Here is a tiny trained network, its code and every weight. The questions are about switching its units off for an input and a target symbol, where a switched-off unit gives its printed mean instead of its output.

import numpy as np


def w(rows, s, z=0):
    codes = np.array(rows[::2]) - 128.0
    scale = np.full(codes.shape[1], s)
    scale[-1] = z or s
    return codes * scale


def f(y):
    return np.maximum(y, 0)


def softmax(a):
    e = np.exp(a - a.max(-1, keepdims=True))
    return e / e.sum(-1, keepdims=True)


def log_softmax(a):
    a = a - a.max(-1, keepdims=True)
    return a - np.log(np.exp(a).sum(-1, keepdims=True))


def net(x, mask):
    ids = ['εζθλμξσω'.index(c) for c in x.split()]
    T = len(ids)
    res = E[ids] + P[:T]
    r = res
    for j in range(2):
        rows = slice(2 * j, 2 * j + 2)
        q, k, v = (r @ M[0][rows].T for M in (Q, K, V))
        z = softmax(np.where(np.tri(T) > 0, q @ k.T / 2**0.5, -1e9)) @ v
        o = O[0][rows]
        res = res + np.where(mask[j], z, o[:, -1]) @ o[:, :-1]
    y = f(res @ A[0][:, :-1].T + A[0][:, -1])
    res = res + np.where(mask[2:14], y, B[0][:, -1]) @ B[0][:, :-1]
    return log_softmax(res[-1] @ U[:, :-1].T + U[:, -1])


Q, K, V, O, A, B = {}, {}, {}, {}, {}, {}
E = w([
[49,113,77,78,137],'ε',
[141,172,76,46,89],'ζ',
[149,40,130,237,6],'θ',
[70,166,193,87,126],'λ',
[187,130,125,96,124],'μ',
[148,115,202,133,168],'ξ',
[59,51,152,110,200],'σ',
[125,130,78,203,174],'ω',
],0.013)
P = w([
[56,240,190,59,78],'0',
[150,157,1,138,160],'1',
[145,123,64,83,163],'2',
[124,121,123,43,156],'3',
[37,206,206,134,146],'4',
[53,187,182,100,107],'5',
],0.0055)
Q[0] = w([
[2,95,134,75,132],'H1',
[111,220,201,216,96],'H1',
[184,27,21,63,126],'H2',
[83,145,109,64,104],'H2',
],0.0069)
K[0] = w([
[176,127,110,148,60],'H1',
[175,105,24,132,170],'H1',
[73,223,255,89,148],'H2',
[157,152,157,169,152],'H2',
],0.0078)
V[0] = w([
[237,24,137,76,80],'H1',
[39,1,82,175,16],'H1',
[50,54,209,49,194],'H2',
[166,117,243,240,97],'H2',
],0.009)
O[0] = w([
[195,204,244,158,41,123],'H1',
[2,90,183,125,34,254],'H1',
[81,184,240,240,192,83],'H2',
[175,22,211,38,160,166],'H2',
],0.0089,0.0088)
A[0] = w([
[94,217,137,14,153,55],'N1',
[29,110,154,193,107,77],'N2',
[158,150,71,214,180,191],'N3',
[89,58,180,148,182,93],'N4',
[160,188,70,187,212,2],'N5',
[154,64,99,47,197,132],'N6',
[52,72,178,77,108,75],'N7',
[182,83,94,220,138,57],'N8',
[200,91,96,212,118,53],'N9',
[173,80,142,254,44,97],'N10',
[202,139,169,124,53,153],'N11',
[208,108,82,131,88,5],'N12',
],0.0076,0.0081)
B[0] = w([
[92,50,154,102,173,143],'N1',
[173,144,91,163,126,209],'N2',
[157,70,124,126,99,173],'N3',
[176,169,167,132,124,158],'N4',
[27,217,208,77,156,141],'N5',
[161,122,196,150,142,153],'N6',
[114,143,104,186,159,249],'N7',
[156,128,175,131,80,135],'N8',
[148,172,149,83,64,133],'N9',
[68,136,159,80,162,213],'N10',
[185,162,97,128,145,197],'N11',
[49,96,226,254,84,129],'N12',
],0.013,0.012)
U = w([
[65,168,45,151,148,2],'ε',
[105,207,72,37,108,138],'ζ',
[133,68,166,148,7,140],'θ',
[39,110,196,92,190,16],'λ',
[205,187,87,91,122,207],'μ',
[178,126,175,116,165,69],'ξ',
[142,177,115,180,170,53],'σ',
[168,9,35,159,184,193],'ω',
],0.011,0.0058)

Each question gives the input, a string of symbols that net reads in full, and the target symbol t.
The units are the heads (2 rows each of Q, K, V and O) and the neurons (one row each of A and B). Each row of codes is followed by its name. A weight is (code - 128) times the scale printed after its matrix; where a second scale follows, it is the last column's (O, A, B and U).
mask holds one flag per unit, heads first, then neurons. A switched-off unit (its flag False) gives its mean, the last column of its rows in O or B, instead of its output. The means were averaged over made-up inputs and are rounded, as every weight is.
A unit's drop is (log p(t) with every unit on - log p(t) with that unit switched off) / (log p(t) with every unit on - log p(t) with every unit switched off).
The circuit of an input: a set's keep is (log p(t) with only the set's units on - log p(t) with every unit switched off) / (log p(t) with every unit on - log p(t) with every unit switched off). Starting from the 12 units with the biggest drops (on a tie, the unit counted first), units are removed one at a time, each time the one whose removal leaves the highest keep (on an exact tie, the one counted first), for as long as the keep stays at least 0.8.
circuit, biggest first: the units of the circuit, biggest drop first
top k neurons: the k neurons with the biggest drops, biggest first
drop of u: that unit's drop, to one decimal
input λ ω ε, target λ: top neuron	(N5)
input λ μ ζ, target λ: circuit, biggest first	(H2, N11)
input ξ θ ξ, target ξ: circuit, biggest first	(H2, H1, N6)
input θ ξ λ σ, target σ: circuit, biggest first	(H2, N2, N4, N10)
input ε ω θ σ, target σ: top 2 neurons	(N2, N4)
input ω σ ζ, target ω: circuit, biggest first	(H1, N1)
input ζ λ ω, target ζ: circuit, biggest first	(N5, H2, H1, N7)
input ε θ θ, target ε: circuit, biggest first	(H2, N10)
input ω θ ξ, target ξ: circuit, biggest first	(N6, H1, H2)
input θ ω θ σ, target θ: top 2 neurons	(N10, N11)
input ε μ ζ θ ω ω, target ω: circuit, biggest first	(H1, N10)
input ω ε ε, target ω: top 2 neurons	(N10, N3)
input ω σ θ ω σ ε, target ε: top 2 neurons	(N2, N7)
input ε ω ω, target ε: circuit, biggest first	(H2)
input θ θ θ θ μ, target θ: top 2 neurons	(N10, N2)
input θ θ μ, target θ: top 2 neurons	(N2, N10)
input ω ξ λ, target ω: top 2 neurons	(N10, N5)
input ω ω ω λ, target ω: top 3 neurons	(N10, N5, N1)
input ω λ ω θ ω θ, target ω: drop of H2	0.1
input ε θ θ θ θ ζ, target θ: drop of H1	0.4
input ω μ ε, target ω: drop of N3	0.1
input ω ω ξ, target ω: circuit, biggest first	(H1)
